Below is a small trained network, with its code and all its weights. Each question gives an input and a class and asks what happens when units are switched off, that is, made to give their printed mean instead of their output.

import numpy as np


def w(rows, s, z=0):
    codes = np.array(rows[::2]) - 128.0
    scale = np.full(codes.shape[1], s)
    scale[-1] = z or s
    return codes * scale


def f(y):
    return np.maximum(y, 0)


def log_softmax(a):
    a = a - a.max(-1, keepdims=True)
    return a - np.log(np.exp(a).sum(-1, keepdims=True))


def net(x, mask):
    res = np.array(x, float).reshape(1, 3) / 4 @ E
    y = f(res @ A[0][:, :-1].T + A[0][:, -1])
    res = res + np.where(mask, y, B[0][:, -1]) @ B[0][:, :-1]
    return log_softmax(res[-1] @ U[:, :-1].T + U[:, -1])


A, B = {}, {}
E = w([
[165,87,73,234,235],'x0',
[131,30,114,10,170],'x1',
[171,126,4,126,57],'x2',
],0.011)
A[0] = w([
[137,5,114,42,166,112],'n0',
[143,243,138,166,118,78],'n1',
[142,41,120,72,151,53],'n2',
[194,134,55,119,91,77],'n3',
[149,126,117,207,182,80],'n4',
[93,148,146,86,89,67],'n5',
[109,31,80,179,194,115],'n6',
[186,210,154,155,130,253],'n7',
[198,169,37,130,45,127],'n8',
[109,140,171,112,179,98],'n9',
[149,131,56,145,79,81],'n10',
[52,130,144,52,57,97],'n11',
[144,120,121,216,150,106],'n12',
[95,128,245,166,163,121],'n13',
[153,132,106,149,180,105],'n14',
[72,112,182,130,187,91],'n15',
[146,78,114,195,181,99],'n16',
[141,174,144,228,104,88],'n17',
[107,239,138,225,92,64],'n18',
[202,135,51,134,101,142],'n19',
[121,115,108,162,166,129],'n20',
[99,140,127,71,67,165],'n21',
[100,140,215,151,175,81],'n22',
[201,129,119,187,171,88],'n23',
[116,78,106,80,162,76],'n24',
[135,126,185,96,82,112],'n25',
[63,176,221,149,185,103],'n26',
[67,179,147,71,43,110],'n27',
[171,149,49,118,99,78],'n28',
[117,185,174,137,36,106],'n29',
[195,99,85,152,201,92],'n30',
],0.012,0.016)
B[0] = w([
[203,145,227,72,107,211],'n0',
[126,169,154,75,97,179],'n1',
[143,184,201,54,71,161],'n2',
[65,116,151,166,79,167],'n3',
[87,172,95,96,149,170],'n4',
[100,171,105,114,145,154],'n5',
[118,171,115,139,164,185],'n6',
[236,69,185,141,168,250],'n7',
[83,87,166,173,82,220],'n8',
[100,124,148,159,102,152],'n9',
[89,107,136,136,91,166],'n10',
[120,169,82,137,174,202],'n11',
[113,172,88,99,153,175],'n12',
[97,95,143,187,82,194],'n13',
[113,167,109,134,150,153],'n14',
[80,120,144,172,88,161],'n15',
[115,177,75,128,154,171],'n16',
[161,168,176,75,107,187],'n17',
[163,163,238,3,89,206],'n18',
[114,104,145,172,99,199],'n19',
[130,166,113,147,159,159],'n20',
[135,159,125,177,170,213],'n21',
[65,105,156,161,72,166],'n22',
[91,170,99,104,163,167],'n23',
[146,146,208,83,108,154],'n24',
[137,169,94,144,152,171],'n25',
[82,89,141,166,84,190],'n26',
[103,181,79,165,188,212],'n27',
[72,105,135,160,68,165],'n28',
[108,210,81,80,185,197],'n29',
[101,192,95,143,143,171],'n30',
],0.012,0.018)
U = w([
[160,162,182,58,109,117],'0',
[81,198,89,149,197,107],'1',
[48,103,152,200,64,92],'2',
[250,78,147,200,199,255],'3',
[139,82,93,106,136,107],'4',
[160,110,80,88,141,109],'5',
],0.014,0.019)

Each question gives the input, the list of numbers given to net, and the class t.
The units are the neurons (one row each of A and B). Each row of codes is followed by its name. A weight is (code - 128) times the scale printed after its matrix; where a second scale follows, it is the last column's (A, B and U).
mask holds one flag per neuron, in row order. A switched-off neuron (its flag False) gives its mean, the last column of its row in B, instead of its output. The means were averaged over made-up inputs and are rounded, as every weight is.
A unit's drop is (log p(t) with every unit on - log p(t) with that unit switched off) / (log p(t) with every unit on - log p(t) with every unit switched off).
The circuit of an input: a set's keep is (log p(t) with only the set's units on - log p(t) with every unit switched off) / (log p(t) with every unit on - log p(t) with every unit switched off). Starting from the 12 units with the biggest drops (on a tie, the unit counted first), units are removed one at a time, each time the one whose removal leaves the highest keep (on an exact tie, the one counted first), for as long as the keep stays at least 0.8.
circuit, biggest first: the units of the circuit, biggest drop first
top k neurons: the k neurons with the biggest drops, biggest first
drop of u: that unit's drop, to one decimal
input [7,8,-7], class 0: circuit, biggest first	[n2]
input [1,-6,-7], class 2: top 2 neurons	[n13; n26]
input [-8,0,8], class 1: top 2 neurons	[n27; n29]
input [4,-4,-3], class 0: top 2 neurons	[n27; n18]
input [-8,-7,-7], class 1: top 4 neurons	[n27; n29; n0; n11]
input [6,7,6], class 0: top 2 neurons	[n0; n2]
input [3,-3,1], class 3: top 2 neurons	[n7; n29]
input [7,-7,5], class 0: top 2 neurons	[n18; n17]
input [-1,1,4], class 2: drop of n7	0.1
input [-8,3,1], class 1: drop of n6	0.0
input [2,2,-3], class 3: drop of n8	0.1
